Below are the code and all the weights of a small trained network. Each question names an input and a class and asks about switching units off, where a switched-off unit gives its printed mean instead of its output.

import numpy as np


def w(rows, s, z=0):
    codes = np.array(rows[::2]) - 128.0
    scale = np.full(codes.shape[1], s)
    scale[-1] = z or s
    return codes * scale


def norm(h):
    return h / np.sqrt((h * h).mean(-1, keepdims=True) + 1e-5)


def f(y):
    return np.maximum(y, 0)


def log_softmax(a):
    a = a - a.max(-1, keepdims=True)
    return a - np.log(np.exp(a).sum(-1, keepdims=True))


def net(x, mask):
    res = np.array(x, float).reshape(1, 6) / 4 @ E
    u = 0
    for l in range(2):
        y = f(norm(res) @ A[l][:, :-1].T + A[l][:, -1])
        res = res + np.where(mask[u : u + 3], y, B[l][:, -1]) @ B[l][:, :-1]
        u += 3
    return log_softmax(norm(res)[-1] @ U[:, :-1].T + U[:, -1])


A, B = {}, {}
E = w([
[11,177,121,120],'x0',
[131,111,152,121],'x1',
[223,108,112,151],'x2',
[131,124,129,125],'x3',
[126,144,105,130],'x4',
[177,254,237,43],'x5',
],0.0072)
A[0] = w([
[6,109,51,141,175],'0.n0',
[9,86,63,115,2],'0.n1',
[163,254,209,87,166],'0.n2',
],0.0065,0.0035)
B[0] = w([
[149,26,248,142,231],'0.n0',
[170,153,152,93,178],'0.n1',
[139,185,103,60,254],'0.n2',
],0.012,0.006)
A[1] = w([
[1,169,182,164,142],'1.n0',
[65,180,137,68,84],'1.n1',
[88,148,184,154,2],'1.n2',
],0.01,0.0056)
B[1] = w([
[1,198,246,179,223],'1.n0',
[149,155,45,58,253],'1.n1',
[188,154,140,85,135],'1.n2',
],0.0084,0.0033)
U = w([
[161,19,151,122,198],'0',
[188,151,223,67,254],'1',
[162,247,137,1,122],'2',
[58,234,183,9,26],'3',
[253,71,2,190,101],'4',
],0.0092,0.0056)

Each question gives the input, the list of numbers given to net, and the class t.
The units are the neurons (one row each of A and B). Each row of codes is followed by its name. A weight is (code - 128) times the scale printed after its matrix; where a second scale follows, it is the last column's (A, B and U).
mask holds one flag per neuron, layer by layer. A switched-off neuron (its flag False) gives its mean, the last column of its row in B, instead of its output. The means were averaged over made-up inputs and are rounded, as every weight is.
A unit's drop is (log p(t) with every unit on - log p(t) with that unit switched off) / (log p(t) with every unit on - log p(t) with every unit switched off).
The circuit of an input: a set's keep is (log p(t) with only the set's units on - log p(t) with every unit switched off) / (log p(t) with every unit on - log p(t) with every unit switched off). Starting from all 6 units, units are removed one at a time, each time the one whose removal leaves the highest keep (on an exact tie, the one counted first), for as long as the keep stays at least 0.8.
units of the circuit, in order: the units of the circuit, biggest drop first
k most important neurons: the k neurons with the biggest drops, biggest first
drop of u: that unit's drop, to one decimal
input [-6,-7,-7,7,-6,1], class 2: units of the circuit, in order	[0.n0]
input [-1,8,1,-6,-6,-1], class 4: units of the circuit, in order	[1.n0, 0.n0, 0.n2]
input [2,4,1,-3,3,-1], class 0: 2 most important neurons	[0.n0, 0.n2]
input [0,4,4,8,-2,-1], class 4: 4 most important neurons	[0.n0, 1.n0, 0.n2, 0.n1]
input [-5,2,1,3,-8,0], class 4: units of the circuit, in order	[0.n0, 1.n0, 0.n2]
input [5,4,-4,1,8,-3], class 1: 3 most important neurons	[0.n0, 0.n1, 1.n0]
input [0,-2,-3,-2,-6,0], class 0: 3 most important neurons	[0.n0, 0.n2, 1.n1]
input [3,-6,-3,0,2,-1], class 1: 2 most important neurons	[0.n0, 0.n1]
input [3,0,3,0,-8,-1], class 0: 2 most important neurons	[0.n2, 1.n0]
input [-1,1,0,3,-6,1], class 2: drop of 0.n0	0.9
input [-5,-4,-4,8,-4,1], class 2: drop of 0.n0	1.2
input [5,-6,3,3,7,-1], class 0: drop of 0.n2	0.1
